Below is a small trained network, with its code and all its weights. Each question gives an input and a class and asks what happens when units are switched off, that is, made to give their printed mean instead of their output.

import numpy as np


def w(rows, s, z=0):
    codes = np.array(rows[::2]) - 128.0
    scale = np.full(codes.shape[1], s)
    scale[-1] = z or s
    return codes * scale


def norm(h):
    return h / np.sqrt((h * h).mean(-1, keepdims=True) + 1e-5)


def f(y):
    return y / 2 * (1 + np.tanh(0.7978845608 * (y + 0.044715 * y**3)))


def log_softmax(a):
    a = a - a.max(-1, keepdims=True)
    return a - np.log(np.exp(a).sum(-1, keepdims=True))


def net(x, mask):
    res = np.array(x, float).reshape(1, 4) / 4 @ E
    u = 0
    for l in range(2):
        y = f(norm(res) @ A[l][:, :-1].T + A[l][:, -1])
        res = res + np.where(mask[u : u + 4], y, B[l][:, -1]) @ B[l][:, :-1]
        u += 4
    return log_softmax(norm(res)[-1] @ U[:, :-1].T + U[:, -1])


A, B = {}, {}
E = w([
[92,203,37,99,87,186,151,229,112,144],'x0',
[128,130,124,134,145,130,128,139,122,126],'x1',
[208,152,59,119,140,129,142,44,107,104],'x2',
[124,255,244,121,142,134,144,61,71,153],'x3',
],0.0055)
A[0] = w([
[183,138,29,109,166,99,147,67,149,39,139],'0.n1',
[167,41,99,193,150,98,55,118,205,54,111],'0.n2',
[136,193,88,42,128,186,127,114,67,80,2],'0.n3',
[150,108,3,87,89,160,107,217,162,107,38],'0.n4',
],0.0053,0.0031)
B[0] = w([
[219,103,146,93,95,220,172,98,58,109,225],'0.n1',
[112,164,142,207,46,176,68,119,40,197,255],'0.n2',
[184,214,3,193,150,87,165,65,197,219,152],'0.n3',
[103,79,173,38,188,85,154,169,132,109,246],'0.n4',
],0.0078,0.0046)
A[1] = w([
[116,241,101,180,51,254,176,202,144,144,87],'1.n1',
[78,187,212,139,122,109,80,159,103,182,159],'1.n2',
[101,75,128,167,90,80,71,189,93,167,76],'1.n3',
[211,164,171,125,159,117,109,79,95,102,251],'1.n4',
],0.0065,0.002)
B[1] = w([
[79,76,113,148,67,29,114,65,46,91,200],'1.n1',
[161,64,97,119,179,86,84,86,134,110,253],'1.n2',
[119,254,93,154,94,120,126,140,202,216,203],'1.n3',
[96,164,124,146,128,183,165,221,204,95,248],'1.n4',
],0.0085,0.0051)
U = w([
[122,134,113,213,85,98,46,121,168,229,188],'0',
[45,92,111,45,171,94,114,211,186,148,204],'1',
[183,104,139,169,54,251,102,104,41,141,81],'2',
[200,82,68,16,145,165,196,172,93,107,1],'3',
[122,92,192,132,240,80,65,98,207,84,109],'4',
[86,89,117,126,112,22,89,78,35,85,151],'5',
[175,184,182,159,156,211,196,124,197,51,125],'6',
[152,219,34,168,109,98,185,48,103,132,141],'7',
],0.013,0.00091)

Each question gives the input, the list of numbers given to net, and the class t.
The units are the neurons (one row each of A and B). Each row of codes is followed by its name. A weight is (code - 128) times the scale printed after its matrix; where a second scale follows, it is the last column's (A, B and U).
mask holds one flag per neuron, layer by layer. A switched-off neuron (its flag False) gives its mean, the last column of its row in B, instead of its output. The means were averaged over made-up inputs and are rounded, as every weight is.
A unit's drop is (log p(t) with every unit on - log p(t) with that unit switched off) / (log p(t) with every unit on - log p(t) with every unit switched off).
The circuit of an input: a set's keep is (log p(t) with only the set's units on - log p(t) with every unit switched off) / (log p(t) with every unit on - log p(t) with every unit switched off). Starting from all 8 units, units are removed one at a time, each time the one whose removal leaves the highest keep (on an exact tie, the one counted first), for as long as the keep stays at least 0.8.
circuit, biggest first: the units of the circuit, biggest drop first
most important unit: the unit with the biggest drop
k most important neurons: the k neurons with the biggest drops, biggest first
top k neurons in layer l: the k neurons of layer l with the biggest drops, biggest first
drop when u is switched off: that unit's drop, to one decimal
input [0,5,-4,-4], class 0: top neuron in layer 0 -> 0.n2
input [-1,1,0,8], class 4: 2 most important neurons -> 0.n1, 1.n2
input [-1,2,-6,5], class 4: 2 most important neurons -> 0.n2, 1.n2
input [2,4,0,8], class 5: top 2 neurons in layer 1 -> 1.n1, 1.n3
input [-7,-8,1,0], class 2: 4 most important neurons -> 0.n2, 0.n4, 0.n3, 1.n3
input [6,-1,8,-1], class 3: top 3 neurons in layer 0 -> 0.n4, 0.n2, 0.n1
input [-6,-4,0,0], class 0: circuit, biggest first -> 0.n2, 0.n1
input [-4,8,-8,-8], class 0: 2 most important neurons -> 0.n2, 1.n3
input [5,6,5,-1], class 3: top 3 neurons in layer 0 -> 0.n4, 0.n2, 0.n1
input [5,7,0,0], class 1: 2 most important neurons -> 0.n4, 0.n2
input [-1,6,-5,4], class 4: 2 most important neurons -> 0.n2, 1.n2
input [0,-6,-8,0], class 0: 4 most important neurons -> 0.n4, 1.n3, 1.n4, 0.n1
input [-6,2,1,3], class 6: 2 most important neurons -> 1.n4, 0.n4
input [-2,-2,1,-5], class 2: 2 most important neurons -> 0.n1, 0.n2
input [-1,2,7,1], class 6: top neuron in layer 0 -> 0.n2
input [-4,0,-6,8], class 4: 2 most important neurons -> 1.n2, 0.n1
input [0,-2,-2,5], class 4: 3 most important neurons -> 0.n2, 1.n2, 0.n1
input [-5,0,6,1], class 6: 2 most important neurons -> 1.n4, 1.n1
input [0,3,-3,-8], class 0: 3 most important neurons -> 0.n2, 1.n3, 1.n4
input [2,6,-7,5], class 5: 2 most important neurons -> 0.n4, 1.n1
input [-4,-5,-2,6], class 4: most important unit -> 0.n1
input [5,0,-4,1], class 5: top 2 neurons in layer 1 -> 1.n1, 1.n4
input [-2,4,-4,1], class 4: top 2 neurons in layer 1 -> 1.n2, 1.n1
input [-2,-5,1,-7], class 2: top 3 neurons in layer 0 -> 0.n2, 0.n1, 0.n3
input [7,5,-3,7], class 5: drop when 0.n1 is switched off -> 0.0
input [-6,-2,6,8], class 6: drop when 1.n4 is switched off -> 0.2
input [-6,-3,3,-7], class 2: drop when 0.n2 is switched off -> 0.1
